Table B holds the same points as the rows below and some others, measured another way and shuffled. Each row below is followed by which row of B it is.
B:
94 1 133 85 240 -251 219 -94 -20 60 -206 1 91 -37 -186 66 33 32 -267 -103 107 67
-102 -86 -82 -44 -28 -93 -39 58 194 -136 -54 42 239 69 192 65 77 91 117 58 -101 41
405 -390 -372 49 576 75 -326 58 539 -6 -70 185 365 438 -168 39 74 319 26 -51 -203 -107
-92 36 57 -79 70 -77 27 -124 -13 4 -204 -98 98 -64 -70 -27 -62 -5 -30 -85 89 25
395 -91 -187 -65 290 -213 217 34 -79 -1 -219 97 -160 -159 -234 19 -31 16 6 -295 64 46
216 -139 -165 -18 375 -326 -1 -6 201 -90 -168 65 203 2 -10 187 -29 112 106 -232 -91 -79
-17 -97 -56 -1 419 -111 -77 -94 81 56 -290 -61 203 77 -85 4 -141 37 -37 -347 37 -52
295 -166 -351 -158 83 29 101 175 64 -84 -55 172 -90 -13 -15 -102 96 108 170 -90 -72 87
54 -24 112 -76 -147 81 315 12 -41 -235 -52 -70 -14 -87 309 -220 -35 25 88 126 161 244
-71 -74 32 0 183 -104 -61 -82 167 -39 -158 -49 252 84 8 36 -65 50 -27 -84 25 6
-47 -134 108 269 -253 35 -131 180 65 -269 -91 -175 13 42 312 -53 29 -180 78 170 35 274
-182 98 120 -124 -386 48 41 -41 -73 -105 -28 -142 -66 -149 1 -122 4 -138 47 199 164 182
29 -27 220 67 3 -35 188 -102 -129 38 -249 1 -35 -53 -181 -24 -135 -32 -224 -11 237 171
-5 -321 -60 49 36 -173 -207 78 240 -164 -221 233 265 127 118 333 -273 92 223 -115 -47 9
-205 84 -34 -167 -270 -52 88 105 54 -243 121 -185 11 -136 359 -198 83 -159 215 47 56 196
-360 190 -261 -574 -231 72 -82 -115 -70 -60 -88 -157 -5 -278 68 -188 -82 -52 447 -173 -10 -99
70 42 177 -102 -184 -120 165 -120 -33 -3 -40 9 -73 -132 -298 21 -63 -69 -141 157 250 166
470 -172 -234 52 467 -194 -115 31 323 -114 -14 -86 86 92 -135 -19 110 30 46 -113 -55 -11
-196 164 -61 -27 -8 -227 391 124 -142 -179 -165 -128 114 -207 542 -97 351 52 86 -97 -195 81
-299 0 148 176 -422 -54 -136 187 49 -279 41 -271 6 -45 388 -88 68 -319 99 163 81 316
-170 45 35 -166 -339 7 4 -25 -26 -118 -50 -66 -12 -137 48 -42 -36 -84 140 129 91 132
-90 79 209 159 -141 -369 401 124 -19 -270 -26 -70 131 -140 482 69 250 -34 -65 137 -16 245
61 -419 -409 -110 110 228 -640 120 538 -140 -11 135 312 372 12 54 -169 140 396 -7 -167 -68
-420 141 221 -21 -324 -102 213 25 -179 -150 -125 -178 41 -192 360 -98 5 -165 18 3 132 221
-38 -137 -68 -79 120 -10 -195 -96 88 -3 -280 21 142 30 -130 81 -219 49 114 -154 32 -56
-210 0 91 13 -242 20 -118 0 -45 -97 -153 -159 -7 -70 62 -51 -81 -170 75 31 107 144
15 -207 -168 92 266 74 -199 23 274 148 -172 197 331 349 -224 81 179 263 -186 62 -185 -53
106 -186 -89 -127 29 148 -46 -28 141 -71 -138 125 114 102 -41 -39 -132 155 112 47 40 54
-231 -91 86 47 -162 -20 -216 -17 23 -98 -226 -100 102 -8 64 73 -191 -118 113 -34 84 93
-9 -89 -111 -139 129 -137 -359 -91 412 -130 81 -162 253 91 -71 20 -90 -68 192 -13 36 -43
217 -144 247 401 641 -409 -121 -170 186 21 -320 -207 247 121 -235 194 -157 -105 -327 -289 163 15
332 -227 -100 453 596 -147 98 198 138 -60 -244 -53 160 227 184 -65 281 87 -251 -201 -151 133
136 -193 -41 452 104 30 -166 266 129 -186 -94 -230 7 171 244 -160 234 -167 -85 33 -58 278
-258 229 156 -87 -268 -115 90 -90 -13 -53 30 -238 56 -142 1 -106 208 -128 -92 223 91 128
375 -263 -213 24 193 -29 122 133 216 -191 -124 225 158 124 175 64 112 286 131 75 -163 43
-29 -128 -198 -32 299 -100 -385 -97 396 110 -117 68 408 265 -316 192 110 195 -48 12 -199 -194
-9 -165 -327 -238 265 43 -626 -168 515 160 -22 65 375 293 -541 132 -32 155 88 14 -129 -259
19 -165 -183 155 -33 -237 -329 178 280 -136 -48 25 168 83 16 254 161 -42 135 55 -210 14
298 2 -64 -77 733 -231 58 -278 119 99 -277 -159 174 -14 -315 -49 -77 101 -121 -384 75 -168
133 20 -3 -42 47 -95 219 -25 3 -72 -96 -24 35 -69 7 -62 143 67 -47 65 18 91
40 -67 146 280 182 -288 -36 -7 106 -87 -193 -128 176 32 19 153 54 -73 -156 -38 16 86
-435 333 44 -279 -252 -246 350 -6 -59 -97 127 -189 113 -246 311 -166 289 -85 18 36 11 129
-191 -81 -144 -56 -157 -144 -459 14 218 -43 -81 -48 148 15 -159 209 -37 -123 188 1 -86 -50
-307 182 -247 -436 -97 -138 76 4 -90 1 -23 -89 -45 -269 27 -139 5 -122 238 -307 20 -1
5 -97 109 227 -14 -272 -47 78 28 -101 -176 -60 36 -35 8 168 -31 -162 -68 -70 68 162
115 -213 104 -23 -5 113 -101 -95 155 13 -96 100 71 153 -302 3 -261 26 -102 108 255 146
187 -190 -82 -97 273 135 -240 -171 286 54 -141 24 193 217 -346 -37 -167 142 -24 10 89 -54
-196 177 227 -57 -146 -342 473 -5 -96 -150 15 -86 67 -224 282 -29 127 -79 -106 27 137 222
-87 210 150 -61 -9 -394 147 -120 67 -57 56 -223 96 -173 -86 25 178 -143 -144 63 105 77
-138 100 207 -129 -249 -201 248 -95 -139 -118 -137 -56 -23 -255 53 44 -124 -97 31 25 205 147
-394 347 316 -102 -599 -276 355 -9 -233 -197 76 -273 -112 -397 263 -90 178 -295 -29 235 191 295
-515 349 -240 -416 -773 46 -143 166 -33 -294 305 -431 -177 -362 398 -353 346 -377 501 221 -78 173
281 -329 -260 213 35 191 -167 319 364 -254 74 57 128 328 286 -138 266 111 114 245 -186 216
-146 207 288 206 -180 -297 197 27 -226 -155 -119 -414 -158 -292 184 -108 141 -382 -132 -19 180 280
-9 5 -46 141 350 -10 246 44 -96 -8 -337 -88 157 37 259 -167 232 150 -126 -185 -129 44
-276 8 77 194 20 -405 -251 16 156 -22 -137 -133 249 12 -28 276 76 -173 -82 -89 -73 10
276 -56 17 131 121 -63 166 56 132 -86 27 -69 23 67 -25 -130 247 26 -186 169 43 199
-237 33 184 183 -210 62 259 108 -66 -84 -121 -26 144 74 316 -114 291 68 -224 262 -30 259
180 -262 -92 28 287 -84 -124 -13 437 -53 -18 180 380 305 -86 139 21 242 -51 96 -70 -7
-69 -102 -182 23 292 -220 -45 42 47 -51 -366 50 246 -6 185 172 12 132 147 -325 -223 -120
52 -85 -99 -77 77 -46 -74 4 164 -121 -56 -57 110 21 50 -43 -22 9 138 -33 9 52
7 -180 -163 -113 -147 -36 246 252 288 -347 145 223 282 114 613 -23 190 241 251 216 -163 187
32 0 -356 -234 275 276 -171 -63 254 130 -6 -69 198 219 -207 -308 299 220 -22 66 -164 -91
-109 -10 -43 -108 175 -231 -557 -235 309 17 -96 -265 213 6 -382 157 -208 -189 132 -151 72 -163
75 -197 -143 -141 -94 72 -153 33 161 -134 -85 110 65 45 -9 24 -163 54 243 33 29 56
28 183 169 -3 -86 -458 377 7 -87 -269 11 -250 -59 -346 290 -16 128 -207 48 -25 118 198
-24 -38 61 35 -38 -23 -70 -32 61 -98 -132 -135 68 -13 10 -37 -24 -60 15 56 75 104
-483 282 141 -163 -319 -264 297 11 -86 -160 62 -205 118 -252 402 -90 194 -146 38 46 44 174
-121 98 118 68 190 -362 37 -105 192 36 -26 -118 283 32 -116 103 201 -12 -252 22 -7 13
-138 -206 -188 -295 110 307 -391 -186 190 149 -273 143 241 211 -348 -9 -340 192 150 -105 43 -148
-43 143 588 585 -59 -722 319 15 -167 -227 -243 -325 30 -269 250 310 154 -334 -355 52 150 292
258 -76 19 124 87 -332 561 213 -119 -174 -106 148 -82 -151 275 23 142 23 -95 -124 35 276
Rows of B count from 0, top down.

493 -22 -103 286 271 -150 13 186 -142 207 261 534 150 -290 255 94 -101 -341 -183 -50 238 294 121 199 -70 313 131
43
29 -182 -301 51 -352 204 618 127 214 -256 -116 -19 55 194 -44 188 32 -22 90 276 117 544 314 -170 283 -129 -75
5
1 344 -260 -135 32 -229 -495 110 -73 -6 167 203 -326 54 495 -235 -491 -196 39 89 368 -193 55 -64 241 68 234
51
-225 224 98 71 421 -112 248 -297 20 -327 -28 -389 68 282 -455 -17 -124 122 -35 -284 -38 -291 -310 107 -107 -103 -53
57
-355 233 31 -193 87 -59 -241 -344 -256 -132 87 -396 -295 191 -40 -90 -140 69 -73 213 -187 -495 -94 204 -124 -122 330
10
-306 -178 -134 1 -335 147 537 -108 135 -144 -44 22 316 -103 42 313 -66 378 176 207 -138 1 174 -48 420 -344 -38
38
-374 266 -238 -57 -311 101 389 -118 321 -331 -96 -379 38 248 -200 228 -150 -142 426 158 329 119 392 6 610 -134 167
31
35 -148 90 152 210 32 266 -177 -157 11 66 -32 140 -12 -137 56 39 142 -141 33 -259 -94 -131 190 -295 -110 27
49
-176 -152 89 189 178 22 276 -149 -134 -100 42 -15 143 -32 -111 188 135 89 -184 109 -193 -90 -85 191 -244 15 50
24
-355 98 -284 -245 -245 271 103 -24 25 152 195 78 -166 -30 735 14 59 78 214 362 31 157 331 -50 281 230 240
63
-549 559 -267 -239 -323 88 -55 -188 297 -102 8 -476 -185 296 126 20 -313 -304 694 268 467 -194 495 87 675 -71 460
32
98 -124 -397 35 -265 63 671 370 494 -188 -183 370 398 19 122 183 -263 -124 466 118 404 347 395 -411 652 -342 -254
15
-192 -32 5 215 -64 -161 -300 3 -130 -139 -53 -40 -246 201 -15 -73 -256 -155 -135 315 118 -323 -39 97 -204 -162 219
22
-286 287 88 210 -71 -26 -165 -394 -10 19 93 -429 -97 212 -162 -77 -333 132 175 -40 101 -319 -64 365 60 -121 313
56
-374 251 26 -222 260 -30 -146 -295 -253 85 231 -127 -69 -126 221 81 26 -40 9 182 -171 -449 43 287 -29 132 387
53
-327 89 1 162 119 67 112 -156 -15 -41 141 -88 -61 86 199 31 29 163 -72 -32 38 16 -103 137 -71 265 103
68
213 20 -132 140 -42 214 523 -155 126 56 143 -49 178 80 2 12 -86 281 111 -199 12 453 28 56 185 12 -81
69
-144 264 -292 4 -94 207 233 44 166 -156 89 -229 -327 367 214 2 124 -353 116 177 396 578 342 6 142 481 216
37
-55 -358 97 375 7 47 226 -63 -230 -202 -32 -60 -100 155 -200 129 201 75 -485 283 -237 136 -139 180 -534 25 35
13
-39 82 -322 -101 -387 155 365 24 298 -127 -86 -105 25 237 54 -1 -283 1 425 187 247 214 338 -180 501 -318 20
60
196 70 -272 23 -333 204 397 -34 246 -35 -18 -177 -9 298 -61 -68 -226 -38 347 100 214 416 308 -56 330 -212 39
64
-149 -43 -189 -17 -280 178 435 -97 141 -163 -14 -113 43 160 54 53 -118 321 124 95 -24 201 81 -113 289 -207 -69
9
154 155 -155 25 -12 271 546 -227 122 71 193 -185 114 94 -3 67 45 102 199 -150 37 511 185 159 225 173 68
0
10 171 -56 -151 310 -8 -58 -151 -233 78 237 18 -137 -14 263 -108 -21 14 -139 20 -130 -102 -81 123 -153 182 167
48
-600 1 110 -206 220 55 7 -299 -324 18 144 -125 -3 -168 189 227 268 46 -102 404 -416 -550 48 287 -220 67 358
30
-435 -67 -28 64 -207 -80 -316 -31 -127 -8 -18 75 -182 43 322 -56 -273 102 -11 420 3 -507 -5 28 -49 -246 236
29
644 396 -79 -281 290 157 -22 -451 -343 408 461 -270 -217 74 91 -366 -147 86 7 -230 -264 218 -25 366 -153 129 289
45
-320 79 9 259 194 57 212 -116 1 -191 107 -151 -114 188 72 56 127 120 -223 -91 82 179 -167 117 -182 397 30
35
253 304 -156 -163 455 26 -53 -81 -239 101 357 37 -292 70 361 -212 45 -135 -245 -142 29 279 -79 110 -208 540 158
36
-672 21 132 -261 371 116 155 -366 -385 -206 128 -363 -191 56 38 185 503 127 -362 343 -534 -371 -123 235 -457 262 256
70
321 309 -62 80 22 294 212 -391 10 381 355 -297 -47 131 105 -192 -102 132 244 -254 30 425 97 373 57 229 257
16
-3 384 -197 -411 48 3 -339 -219 -267 76 261 -176 -435 128 354 -273 -227 -28 -4 172 -55 -167 55 93 67 62 351
19
-369 299 -45 240 -442 -58 -276 -292 108 -250 -81 -584 -352 486 -246 -154 -543 103 189 109 314 -224 -6 176 241 -300 307
52
-231 145 84 2 300 -46 -54 -224 -190 45 143 -104 -9 -36 46 33 1 -42 -34 76 -107 -345 -57 266 -183 77 251
25
